Every row comes from one small tree of marks. Brackets hold a mark, then the marks that hang from it, in the order of their numbers. Every link used is in the known rows. Which tree was each row made from?
Known rows
(z_568 z_446 z_463 (z_606 z_84) (z_875 z_819)): [-0.17  0.74 -1.12  0.54  0.03 -1.79 -2.43 -0.13  1.13  6.84 -2.04  0.55
  1.40 -0.98 -0.38 -1.79 -0.52  3.03 -0.53 -0.22 -5.30 -1.70 -2.93 -4.60
  0.40 -4.82  5.62  2.04  0.59  2.01  1.50 -0.16  0.11 -3.66  2.94  1.35
  1.72 -3.41 -1.65 -0.82 -4.07 -0.22 -0.27  3.39 -1.97 -0.37]
(z_606 (z_84 z_463) (z_431 z_446) (z_453 (z_568 z_875))): [-0.88 -0.32 -2.38  3.19  1.89 -0.04  0.21  1.48  1.46  3.71 -1.81  0.42
 -1.30 -4.56 -0.80 -0.27 -1.41  0.92 -3.31  0.22  0.17 -1.68 -0.45  4.60
  0.72  2.89 -1.37  6.00 -1.56 -0.50 -2.15  0.75 -1.71  5.28  0.34 -0.53
 -1.37 -1.21 -2.82  0.86 -4.00 -2.12  0.27 -0.21  1.93  0.51]
(z_819 (z_84 (z_463 (z_446 (z_431 z_453))))): [-0.43  1.85 -0.13  0.10 -0.08 -0.70 -1.43  1.82  2.11  0.70 -4.21 -0.30
 -2.47 -1.89  0.32  0.44  1.31 -0.74 -1.21  1.35  1.36 -1.17  0.02 -0.59
 -0.32  1.20  0.85 -0.43  1.54 -1.87 -1.11  0.65  0.24  1.70 -0.11  1.97
 -3.82 -3.31 -4.14 -0.05 -1.85  2.28 -1.17 -3.62  1.36 -1.05]
(z_568 z_446 z_819 z_875): [-1.66  1.05  0.38 -1.20 -1.75  1.32 -1.25  0.83  1.61  4.59 -3.13  1.27
  0.73 -2.01  0.41 -0.21 -1.09  2.90 -1.43  0.71 -2.92 -1.09 -2.67 -2.51
 -0.34  0.16  3.86  0.41  2.28  0.42  0.21  1.48  1.46 -2.62  1.96  1.89
 -2.83 -2.93 -2.06 -0.58 -3.54  1.81 -1.52 -0.31  0.52 -0.47]
(z_568 z_446 (z_606 z_431) (z_819 z_84)): [ 1.98  0.67 -0.04  0.36  0.34 -1.21 -2.52  0.85  2.86  2.34 -3.21  0.16
  0.43 -1.42  0.11  1.99 -0.17  1.51 -1.31 -1.63 -1.09 -1.63 -2.41 -3.39
  0.20  1.13  5.24  0.33  2.16  1.02  2.26  0.77 -0.05  0.44  1.12 -2.14
 -0.03 -1.24 -2.22 -0.61 -1.65  0.99 -1.69 -3.67 -0.44 -0.10]
(z_446 (z_431 (z_453 (z_568 z_606)))): [-2.07  2.25  3.45  0.98  0.11 -1.94  2.13  1.01  2.56  3.40 -2.32 -1.64
 -0.77 -0.30  0.24  0.73  0.95 -0.58 -0.29 -0.42  1.45 -1.84 -0.20 -1.51
 -0.04  1.53  1.36  2.52  2.49 -0.47 -0.92  0.47 -1.34  1.68  2.35  3.98
  0.34 -3.13 -2.81  1.06 -2.47  0.24  0.43 -1.47  0.70 -1.55]
(z_84 (z_463 z_431 z_446 (z_606 (z_453 (z_568 z_819))))): [ 0.03  0.90 -1.30  0.70  2.47 -1.30 -2.11  2.55  1.43  3.22 -2.27 -0.73
 -1.50 -3.46 -2.40 -0.14  0.48 -1.08 -3.06  0.32  1.26 -2.63 -1.53  0.77
  0.19  2.51 -2.43  1.25  0.39 -4.61 -2.39  0.86  1.31  0.44 -0.91  1.69
  1.50 -3.40 -3.02 -1.11 -0.22  0.67  3.82 -2.05 -0.03 -0.74]
(z_819 (z_84 (z_463 z_568))): [ 1.71  1.29  0.96  1.03  0.12  3.12 -0.81  3.19  1.56  0.19 -2.34  0.51
 -1.31 -1.19  1.41  1.15  0.71 -0.83  0.92  0.10  0.48 -0.87 -1.02 -0.29
 -0.24 -0.40 -1.37  2.88  0.91 -2.79 -1.27  0.03  2.14  0.06 -0.08  2.52
 -3.92 -2.98 -4.89  0.06 -2.52  1.15 -0.89 -0.88  3.33  0.65]
(z_463 z_84 z_446 z_568): [-1.37  2.78 -0.25  0.60 -2.07  0.34 -0.64  0.38  2.78  2.29 -0.70  1.24
 -0.13 -0.29  1.75  0.30  0.51 -1.90 -1.90  0.15 -0.76 -1.12 -0.22  1.55
 -0.49  2.34 -2.28 -3.93  2.23 -0.92 -3.55  1.32  2.64 -3.06 -1.28  2.41
 -2.63 -2.18 -4.15  0.10  0.91 -0.81 -1.94  1.96  0.10 -2.06]
(z_453 (z_463 z_431 z_568)): [ 0.34  1.07  1.74  1.06 -0.25  1.47 -1.58  3.41  0.83 -0.27  0.25 -0.24
 -0.97 -2.22  0.71 -0.46 -0.70 -1.54  1.83 -0.39  1.60 -1.30 -1.03  2.16
  0.03  3.96 -3.81  2.18  1.23 -1.77 -2.06 -0.60  1.13 -0.93  0.10  3.40
 -1.88 -1.55 -4.37  0.55 -2.15 -1.41  0.34 -0.06  1.14  0.92]
(z_606 z_84 z_453 (z_463 z_431 z_446 (z_568 z_819))): [ 1.57 -0.80 -2.51  2.49  0.72 -0.29 -1.89  4.62  2.63  5.18 -0.84  1.70
 -0.26 -4.32 -1.86 -0.36 -0.99 -3.77 -4.40 -1.69  0.00 -2.68  2.01  3.79
  0.52  1.31 -3.37  1.98  0.03 -0.01 -4.97  0.72  0.37 -0.12 -2.47 -1.66
 -2.26 -2.89 -4.34 -0.20 -0.70 -2.15 -0.04  0.06 -2.01 -2.52]
(z_819 (z_84 z_463) z_446): [-0.16  1.56  0.76  1.28  0.82  2.44 -3.09  2.14  0.76 -0.78 -4.38  0.52
 -2.48 -1.19  0.43  1.05  0.40  1.14 -0.48  1.15 -0.64 -1.24 -2.12 -1.92
 -0.27 -0.08  0.15 -1.99  1.04 -1.73 -0.02  2.12  2.34  0.26  0.31 -1.00
 -4.53 -3.43 -5.14 -0.04 -1.89  2.33 -0.35 -1.84  2.99  0.61]
(z_875 (z_431 (z_453 (z_463 (z_606 z_84)))) z_446 z_819): [-1.28  1.19 -2.26  3.12 -1.21 -4.33 -2.92  0.04  1.34  4.46 -1.26 -0.99
 -0.58 -1.68 -2.74  0.58 -0.99 -0.42 -2.97  0.44  0.45 -0.22 -2.30  0.22
  0.92  4.47  0.83  2.82  0.47 -0.63 -2.19  0.74 -2.22  3.92  0.84 -0.48
  2.76 -2.58 -1.88 -0.03 -2.08  1.15  5.18 -1.74 -0.25 -3.55]
(z_446 (z_431 (z_453 z_463 (z_568 z_606 z_819 z_875)))): [-2.51  1.26  1.26  0.15  1.49 -4.69  0.08  1.45  2.17  5.73 -1.12 -1.24
 -0.29 -0.94 -0.09  0.28  1.01  0.63  0.28  0.61  0.76 -2.30 -0.64 -0.81
  0.27  0.20  3.31  2.13  1.59  0.37 -0.30  0.39 -2.21  3.53  3.90  4.27
  1.32 -3.40 -1.21  0.52 -4.79  0.16  0.92  0.74  1.16 -1.11]
(z_84 (z_463 z_431 z_446 (z_568 z_819 z_875))): [-1.11  1.14 -1.35 -0.51  1.82  2.17 -2.92  2.53  1.52  4.23 -0.34 -0.18
 -0.07 -3.20 -0.28 -1.00 -0.71 -0.58 -2.91  0.62  0.28 -2.20 -1.21  1.14
  0.85  0.53 -1.11  0.39  1.44 -2.90 -1.27  0.00  1.74 -1.84  0.97  5.13
 -3.63 -2.65 -2.44 -0.89 -2.65  0.28  0.87  0.33 -0.66 -0.70]
(z_463 z_84 z_446 (z_568 z_819 z_875)): [-1.88  2.29 -1.64 -0.32 -1.04 -1.15 -2.27  0.63  3.44  5.78 -0.22  1.69
  0.91 -0.78  1.31  0.38  0.30 -0.58 -3.29  0.81 -2.40 -1.71 -0.52  0.87
 -0.14  0.13  0.52 -4.23  1.78  0.20 -2.42  1.86  2.17 -3.02  0.71  3.49
 -2.05 -2.87 -2.38 -0.55 -0.91 -0.79 -1.67  3.62 -0.21 -2.73]
(z_606 z_84 (z_463 z_431 (z_568 z_819))): [ 2.41 -0.25  0.28  1.61  0.95  1.95 -1.99  4.66  2.64  3.08 -0.25  0.48
 -0.03 -2.61 -1.08  0.18 -0.25 -2.38 -2.48 -2.51 -1.11 -2.35  1.21  1.66
  0.43  0.90 -2.14  3.30  0.30 -0.37 -3.14  0.08  0.95 -2.76 -1.24 -0.57
 -1.48 -2.93 -4.64  0.31 -2.05 -1.59  0.40 -1.06  0.60 -0.93]
(z_568 (z_463 (z_431 (z_453 z_606))) (z_819 z_84 z_446)): [ 0.46  1.53 -1.06  0.74  1.68 -1.90 -4.90  2.49  2.53  1.45 -2.51 -0.85
 -1.37 -1.40 -2.49  0.98  0.86  0.08  0.07 -0.81 -0.02 -2.37 -1.34 -4.27
 -0.56 -0.88  1.44 -4.35 -0.11  1.90  3.53  2.81  0.29 -1.22  1.42 -1.90
  2.23 -3.92 -3.44 -0.82 -2.86  0.79  0.44 -1.52 -0.38 -2.03]
(z_431 (z_453 (z_463 z_446) (z_568 z_875) (z_606 z_84))): [-3.03  0.95 -2.65  1.72 -0.98 -7.30 -0.40 -1.15  0.94  4.82 -1.04  0.72
 -1.19 -2.14  0.96 -0.06  1.36 -0.29  0.89  1.53 -1.20 -2.04 -0.19  2.70
  0.68 -0.61  0.11 -2.48 -0.11 -0.07 -2.37  1.22 -0.73  2.08  1.18  0.60
  2.40 -4.69 -2.74  0.04 -3.07  0.33  0.14  2.97  2.23 -1.98]
(z_431 (z_453 z_463 (z_606 z_84))): [-0.21  1.11  0.26  1.02 -2.02 -5.68 -2.76  1.37  0.48  2.31 -2.86  1.33
 -2.09 -0.41 -0.45  0.25  1.86 -0.34  2.56 -0.26 -0.08 -0.80 -0.37  0.89
 -0.49 -0.67 -0.51 -1.41  0.39  0.74 -2.03  1.49 -1.07  0.58 -0.17 -0.02
  3.73 -4.40 -4.16  0.73 -2.34 -0.01  0.11 -1.35  1.08 -1.36]
(z_446 (z_431 (z_453 (z_463 (z_568 z_819) z_606)))): [-0.64  1.88  0.71 -0.51 -0.10 -3.54 -0.71  3.04  2.00  4.44 -1.38 -1.22
 -1.14  0.00 -1.25  0.55  0.75 -1.29  0.17 -0.21  2.55 -1.45  0.89 -0.60
 -0.42  1.84  0.54  1.43  1.52 -0.62 -1.81  0.53 -0.82  4.05  1.46  2.24
  1.08 -2.66 -1.86  0.24 -2.70  0.78  0.23 -2.31  0.08 -2.22]
(z_819 (z_84 (z_463 (z_568 z_606))) (z_446 z_431)): [-0.17  1.67  0.59  1.57  2.68  1.72 -2.03  2.63  2.02  1.49 -3.05 -1.97
 -1.32 -0.17  0.59  0.92  0.41 -0.35 -1.42  0.57  0.34 -2.02 -0.97 -2.29
  0.59 -1.23  1.23 -0.38  1.98 -1.07  0.41  0.56  1.13  3.03  2.46 -0.97
 -4.41 -2.35 -2.98 -0.05 -2.03  1.14 -1.13 -0.99  1.80 -0.11]
(z_463 z_84 z_431 (z_568 z_446 z_819 z_875) z_606): [ 1.00  0.55 -2.34 -0.86 -0.68 -0.43 -4.90  2.10  3.88  3.97 -0.72 -0.61
  1.50 -1.05 -0.41 -0.15 -0.24 -0.29 -3.65  0.46 -3.67 -2.31 -1.89 -0.31
 -0.32  1.94  0.10 -0.72  0.04 -0.70  0.62  1.54  1.61 -2.53  2.14 -1.00
  0.12 -1.84 -0.81 -1.24  0.52 -3.12  1.35  2.27  0.29 -1.21]
(z_463 z_84 (z_446 z_431) z_606): [-0.68  3.41  0.51 -0.55 -1.62 -3.61 -2.30  0.58  3.26  1.93 -3.71 -0.47
 -1.67 -0.20  0.52  0.26  1.91 -0.55 -3.20  1.26 -1.21 -1.61 -0.30 -0.87
 -0.95  3.19  0.85 -4.30  2.54 -0.90 -3.01  1.08  1.84 -2.81 -0.95 -0.43
  1.82 -2.50 -3.07 -0.29  2.69 -0.19 -0.80 -2.76 -0.07 -1.70]
(z_446 (z_431 (z_453 (z_463 z_84 (z_568 z_875)) z_606))): [-1.59  1.61 -0.28 -0.12 -1.34 -5.02 -2.48  2.16  2.13  4.05 -1.64 -0.74
 -1.05 -0.02  0.64 -0.44  1.79 -0.68  1.42  1.64  0.58 -1.31 -0.08  1.81
 -0.61  0.53  0.26  0.04  1.09  1.32 -1.57  0.18 -1.90  1.54  2.50  1.04
  1.58 -3.14 -1.25  0.54 -2.01 -2.70 -1.77  0.81  1.05 -0.86]
(z_84 (z_463 (z_431 z_453) z_446 z_568 z_606)): [-0.16  1.34 -1.93 -0.31  0.33 -0.33 -2.17  2.07  0.98  2.91 -1.40 -0.41
 -1.24 -1.74 -1.06 -0.67  0.05 -2.65 -1.93  0.43  2.57 -2.33  0.04  1.55
  0.29  0.71 -3.07 -0.39  0.53 -4.12 -1.47  0.50  1.26  1.65 -0.42  2.49
 -1.72 -2.72 -2.98 -0.69  0.16  0.12  2.90 -0.74 -1.48 -1.96]
(z_568 (z_606 z_431 z_446)): [-1.04  2.33  1.70  1.65 -0.74 -0.32 -1.76  0.70  1.25  2.96 -2.68  1.76
 -0.27 -0.67  0.42  0.19 -1.16  1.30 -0.91 -0.76  1.22 -1.54 -1.71 -0.68
  0.47  0.66  2.49  1.14  3.24  1.48 -0.52  0.16 -0.43  0.60  0.29 -1.20
  1.46 -1.36 -2.54  0.98 -0.56 -0.75  0.40 -2.99 -2.19  0.70]
(z_568 (z_446 (z_431 z_453)) (z_875 z_819)): [-3.26  1.34  0.80 -0.65 -1.76 -1.18 -1.17  0.61  1.71  5.20 -3.53 -1.79
  0.01 -1.44 -0.84 -1.09 -1.18  2.14 -1.71  1.84 -1.50 -0.74 -1.66 -2.14
 -0.05  1.97  3.78  3.76  1.99  0.61 -0.23  0.41 -1.81 -0.20  3.30  2.88
 -3.40 -3.37 -0.46 -0.19 -2.89  0.44 -2.10 -1.61 -1.15 -1.40]
(z_875 (z_431 z_446 z_453) (z_819 (z_84 z_463))): [-0.75  1.69 -0.37  0.73  1.50  1.48 -2.88  0.68  2.03  0.40 -2.71 -2.69
 -0.89 -1.35 -2.89  1.21 -1.01  0.60 -1.96  1.02  2.65 -0.37 -2.22 -1.09
  0.16  2.34  1.56  3.77  0.04 -0.07 -0.13  0.69 -1.92  3.09  1.11  2.42
 -2.95 -2.55 -2.54  0.40 -2.98  1.29  2.39 -3.25  1.66 -2.15]
(z_568 (z_606 z_84 (z_431 z_446) z_453 z_463)): [ 1.93 -0.71 -0.66  2.50  0.80 -1.72 -1.04  2.59  1.35  3.98 -3.41  2.07
 -0.75 -2.62 -0.94  0.12 -1.10 -0.32 -2.08 -1.90  1.16 -2.47  0.41  2.64
  0.18 -1.40  1.37  3.65  0.38  2.94 -2.09  0.30 -1.67  3.23 -1.59 -4.59
  0.02 -1.45 -3.76  1.16 -1.00 -2.90 -1.03 -1.21 -2.12 -0.27]
(z_453 (z_463 (z_431 z_446)) (z_568 (z_606 z_84))): [-0.84  0.51  0.69  2.50  2.70 -1.28 -0.79 -0.03  1.91 -0.52  0.22 -2.32
 -0.30 -2.00 -0.09 -0.41 -0.40 -0.15 -0.20 -1.11 -0.77 -2.53 -1.61  1.40
  1.06  2.14 -1.06  0.68  0.21 -0.30 -0.56  0.25  0.06  0.89  1.34  0.42
  1.10 -1.80 -3.91  0.87 -3.02 -1.01  2.13  1.80  3.11  0.21]

Write each row's tree
[ 2.40 -1.83 -0.81  1.84 -0.47 -0.16 -2.54  3.24  1.46  3.31 -3.91  1.66
  0.18 -3.16 -1.05 -1.32 -0.83 -0.91 -2.05 -1.37 -2.09 -2.53 -1.04  0.93
  0.01 -0.94  0.34  3.53  0.55  1.08 -1.52  0.34 -0.69 -0.45 -0.61 -4.52
 -1.24 -2.49 -3.85  0.13 -0.23 -2.99  0.76 -0.04 -1.80  0.22] -> (z_568 z_446 (z_606 z_84 z_453 (z_463 z_431)))
[-0.03  1.09 -0.20  0.67 -0.95  0.25  0.43  1.80  0.31  2.35 -2.44  2.21
 -1.70 -3.77  1.05  0.08 -0.66 -0.33 -0.94 -0.25  2.58 -2.17  0.41  2.91
  0.06  3.13  0.60  1.18  2.31 -0.45 -3.30 -0.93  0.82 -1.02 -3.39 -1.57
 -2.78 -1.59 -4.34  0.34 -0.06 -0.04 -2.69 -3.89 -1.46  0.89] -> (z_606 z_431 (z_463 z_446))
[-1.93  3.39  1.51 -0.12 -1.65 -1.22 -1.60  0.64  3.27  1.03 -3.12 -0.25
 -1.43 -0.88  0.95 -0.14  1.39 -0.38 -2.85  0.91 -1.01 -0.99 -0.43 -0.04
 -0.88  4.54  0.23 -3.77  3.18 -0.14 -3.22  0.97  1.16 -3.92 -0.88  1.81
 -0.98 -2.26 -3.82  0.32  0.98 -0.30 -2.39 -2.64  0.13 -1.26] -> (z_463 z_84 (z_446 z_431))
[-0.57  1.96  0.44  3.59 -0.85  1.20 -1.57  0.41  2.76  1.17 -2.25 -1.76
 -0.20 -2.61 -0.59  2.02 -1.44  0.22 -3.08  0.57 -0.02  0.20 -3.61 -1.88
  0.81  5.36  1.54  4.19  2.33 -0.65 -1.11 -0.03 -0.16 -0.53  0.82  0.50
 -1.40 -2.28 -3.02 -0.23 -1.73  2.03  1.57 -3.23  1.60 -1.97] -> (z_875 z_431 z_446 (z_819 z_84))
[-1.37  0.80  0.19  2.36 -1.19  0.13 -3.42  3.59  0.61  0.87 -2.67  1.92
 -1.42 -2.97 -1.48 -1.75 -1.95 -0.27 -0.04  0.95  1.81 -1.04 -1.52  2.67
 -0.35  3.84 -3.11  2.43  1.22  0.52 -3.09  0.85 -0.69  1.94 -0.62 -1.54
 -0.31 -2.14 -3.64  0.89 -1.30 -2.04  1.92 -1.31 -0.76  1.05] -> (z_606 z_446 (z_453 (z_463 z_431)))
[-2.52  2.26 -0.72  1.25 -0.55 -1.34 -2.06  0.93  2.60  5.41 -1.50 -1.08
  0.04 -1.27 -0.39 -1.77  0.09  2.14 -2.10  1.36 -2.91 -0.87 -2.73 -2.33
 -0.40  1.32  3.10  2.17  1.58  1.06  0.21 -0.09 -0.34 -3.81  2.39  1.82
  1.30 -3.02 -1.25 -0.52 -3.17 -0.62 -1.34  1.70 -0.69 -0.52] -> (z_568 (z_463 z_84) (z_875 (z_446 z_431) z_819))
[-2.08  2.57 -0.91  3.30 -0.10 -0.92  1.19 -0.52  1.67  3.12 -0.93 -0.05
 -0.39 -0.93 -0.33 -0.80  0.61  0.78  0.92 -0.67 -1.90 -1.54 -1.05 -1.29
  0.40 -0.92 -0.09  0.38  0.96  0.79 -1.72  0.36  1.05 -2.09  0.10 -2.97
  5.79 -3.96 -3.22  0.30 -3.20  1.04  0.47  0.48  2.80  0.10] -> (z_453 (z_568 z_463) (z_606 z_84 z_446))
[-2.67  3.33  2.30  1.05 -1.56 -0.56 -1.11  1.07  1.68  1.78 -4.14 -0.98
 -1.28 -0.31 -0.23 -0.52  0.17  1.13  0.11  0.75  0.67 -0.75 -1.30 -1.59
 -0.09  0.94  1.34  0.25  4.01  1.29 -2.18 -0.03  0.25 -2.04  0.52 -2.43
  2.55 -3.43 -2.07  0.60 -0.59  1.02 -1.88 -4.93  0.53  0.19] -> (z_453 (z_606 (z_446 z_431)))
[-0.85  2.23 -0.61  1.97  2.07 -1.11  0.49  0.59  1.96  4.36 -0.66 -0.39
 -0.66 -0.82 -1.51  1.01  0.67  0.95 -1.57 -1.34 -2.46 -2.54 -0.90 -3.85
  0.06 -0.02  1.04 -2.00 -0.11 -0.89 -0.33  2.37  2.58 -0.63  0.77 -0.80
  3.80 -3.57 -3.68 -0.53 -3.48  2.54  2.27  0.97  2.27 -1.70] -> (z_453 (z_568 (z_463 (z_606 z_84)) (z_819 z_446)))
[-0.67  1.26  0.08  2.62  0.23  0.69 -2.14  1.06  1.30  1.47 -3.08 -1.33
 -1.20 -1.46 -0.85  0.55 -0.15  0.96 -1.50  0.42 -0.97 -0.17 -3.44 -1.87
  0.50  1.49  0.72  3.47  1.77 -3.02 -0.71  0.40  0.88 -0.87  0.23  0.81
 -2.17 -4.19 -3.38 -0.70 -2.12  3.45 -0.22 -2.19  1.70 -0.52] -> (z_875 z_446 (z_819 (z_84 z_463)))
[-2.12  0.92 -2.31  1.94 -0.17 -1.56  1.62  0.25  2.83  5.50 -0.73  0.77
  0.26 -2.29  0.29  0.83 -0.04  0.43 -0.57  0.37 -0.84 -1.93 -1.23 -1.85
  0.01 -0.63  2.60  1.22  0.03  0.06  2.03  1.97 -0.02  2.62  2.63  2.01
 -0.54 -4.01 -2.66 -0.46 -5.96  2.21  0.76  3.61  2.07 -2.50] -> (z_431 (z_453 (z_568 z_463 (z_819 z_84) (z_875 z_446))))
[-1.77  1.50 -0.84  0.79 -1.49 -1.25 -1.93 -0.26  2.20  3.52 -2.98  0.22
 -0.25 -2.21 -0.16  0.50 -0.96  1.00 -2.10  1.38 -0.17 -1.05 -1.21  0.66
  0.26 -0.32  2.33  0.21  0.51  3.22 -0.49  1.38 -1.43  1.37  2.21  0.27
  0.16 -2.46 -2.32  0.93 -3.15 -1.07  1.16 -0.34  1.13 -2.79] -> (z_568 (z_875 (z_431 z_446 (z_453 (z_606 z_84)))))
[-3.00  1.10 -2.11  2.41  0.76 -3.05 -0.02 -0.58  1.29  4.81  0.16 -1.37
  0.43 -3.19  0.34  0.77 -0.09  1.51  0.19  1.49  0.07 -1.46 -3.96  0.91
  1.27  2.79  2.08  1.87  1.78 -0.51 -1.00 -0.44 -0.42  1.48  2.82 -0.38
  3.96 -2.93 -0.66 -0.55 -4.75  1.53  2.25  1.35  4.20 -0.27] -> (z_453 z_463 (z_568 z_819 (z_875 z_431 z_446)) z_606)
[-1.22  0.92 -1.14  1.63 -2.35 -2.79 -1.90  1.38  0.99  4.09 -3.78  2.24
 -1.10 -0.41 -1.23 -0.60  0.46 -0.43 -0.08 -0.11 -0.07 -1.61  0.65  1.15
 -0.15 -2.89  0.62 -0.27  0.99  2.21 -2.80  1.44 -0.98  0.70 -1.15 -5.09
  1.86 -4.97 -3.40  0.88 -1.06 -0.11  0.24 -1.50 -0.17 -1.48] -> (z_431 (z_453 (z_606 z_84 z_446 z_463)))
[-0.09  0.98  0.77  1.98  4.62  0.29 -2.71  1.47  2.57  1.25 -1.56 -2.19
 -0.45 -1.29 -0.96  1.74  0.82  0.46 -1.88 -0.72 -1.11 -3.03 -2.80 -2.81
  0.93 -0.05  1.03 -0.81  0.84 -2.16  1.63  1.74  1.22  0.24  2.47  0.52
 -0.26 -3.61 -3.27 -0.51 -2.48  1.29  2.82 -0.05  2.98 -0.10] -> (z_453 (z_568 z_606 (z_819 (z_84 (z_463 z_431)) z_446)))
[-1.25  2.82 -0.61  0.03 -0.89 -0.42 -1.54  0.69  3.44  3.83 -0.24  0.91
  0.45  0.00  0.36  0.84  0.70 -1.56 -2.89 -0.60 -1.06 -1.32 -0.27  0.28
 -0.42  1.91 -0.99 -4.65  2.33 -0.58 -3.12  1.95  2.44 -3.16 -0.87  2.88
 -1.31 -2.60 -3.38 -0.34  0.05  0.22 -1.61  1.22 -0.26 -2.98] -> (z_463 z_84 z_446 (z_568 z_819))
[-2.33  1.82 -1.42  0.35 -0.40 -1.38  1.00 -0.50  2.48  3.52 -1.61 -2.19
  0.32 -1.48  1.17 -1.48  1.50  2.06  1.10  1.53 -3.06 -1.86 -2.55 -1.65
 -0.56  0.95  2.62  0.81  1.11  0.72  0.77 -0.60  0.25 -3.34  2.71 -1.50
  3.22 -2.85 -0.76 -0.65 -2.92 -1.08 -2.50  2.16  3.20  1.42] -> (z_453 (z_568 (z_446 z_431) (z_463 z_84) z_875) z_606)
[-1.47  2.75  1.13  0.08  0.87  1.73 -1.31  1.84  0.92  3.46 -1.95  1.02
 -0.89 -0.72 -1.47  0.12 -0.24  1.97 -0.03 -1.04 -0.43 -1.59 -1.75 -4.66
 -0.78 -0.66  2.05 -3.20  1.82  0.96  0.69  2.32  2.39 -2.76  0.46  1.53
  0.32 -3.04 -4.07 -0.25 -4.03  2.76 -0.33 -0.69 -0.67 -1.01] -> (z_568 z_463 (z_819 z_446))
[-1.25  0.96  0.59  1.29  2.36 -1.38 -2.03 -0.19  2.40 -1.44  0.31 -2.34
 -0.05 -0.83  0.12 -0.47  0.49  0.05  0.44 -0.20 -0.39 -2.53 -2.68  1.77
  0.07  3.09 -1.25 -1.17  0.46 -0.27  0.02  0.66  0.06 -0.35  1.33  0.50
  1.43 -1.62 -3.30  0.77 -1.18 -2.68  1.99  3.15  3.30  0.97] -> (z_453 (z_463 z_84 (z_431 z_446)) (z_568 z_606))
[-2.28  1.03  0.97  0.81 -1.25 -0.82  2.29 -0.93  1.45  3.49 -2.14  0.02
  0.50 -0.30  0.46  0.39 -0.06  0.13  0.46 -0.46 -0.07 -1.82 -1.73 -1.47
 -0.05  0.05  1.41  0.79  1.73 -0.83  0.32  1.53 -0.31  1.89  1.86  2.09
 -1.30 -3.16 -2.83  0.42 -2.27  0.97  1.00  1.53  0.74 -1.59] -> (z_431 (z_453 (z_568 z_446 z_606)))
[-0.06  0.28 -1.90 -0.07 -0.63  1.39 -0.36  1.85  1.16  5.67 -1.60  0.14
  1.27 -2.45  0.15  0.14 -0.74  0.36  0.02  0.56  0.28 -1.92 -1.75  0.43
  0.41 -1.35  2.56  3.15  2.00  1.12 -1.48 -1.19  0.47 -1.25  0.90 -2.70
 -0.71 -2.73 -0.96 -0.61 -2.34 -0.30 -1.06  0.07  1.12 -0.12] -> (z_453 (z_606 (z_463 (z_568 z_446 z_819 (z_875 z_431)))))
[-0.33 -0.27 -1.54  3.46 -0.30 -1.41  2.25  2.04  1.47  4.48 -2.18  2.37
 -1.16 -4.07  0.01 -0.09 -0.07 -2.12 -2.44 -0.27 -0.67 -2.38  1.31  3.87
  0.24  1.13 -2.36  2.52  0.17 -0.94 -6.07  0.70  0.73  0.81 -2.91 -2.02
 -1.80 -3.87 -5.33  0.40 -1.12 -0.46 -0.43  1.22  1.18 -1.21] -> (z_606 z_84 (z_453 z_568) (z_463 z_446))
[ 0.32  1.10  1.09  0.88  1.48 -1.82 -1.70  1.81  2.10  4.46 -3.04  0.66
 -0.14 -1.53 -2.01  1.31 -1.20  0.98 -2.05 -2.03  2.34 -1.82 -1.47 -0.77
 -0.11  0.02  2.59  1.55  1.94  2.44  0.02  1.52 -1.27  2.67  0.36  0.19
  1.62 -1.31 -2.26  0.52 -1.76 -0.77 -0.74 -2.79 -3.03 -1.49] -> (z_568 (z_606 (z_431 z_446) z_453) z_819)
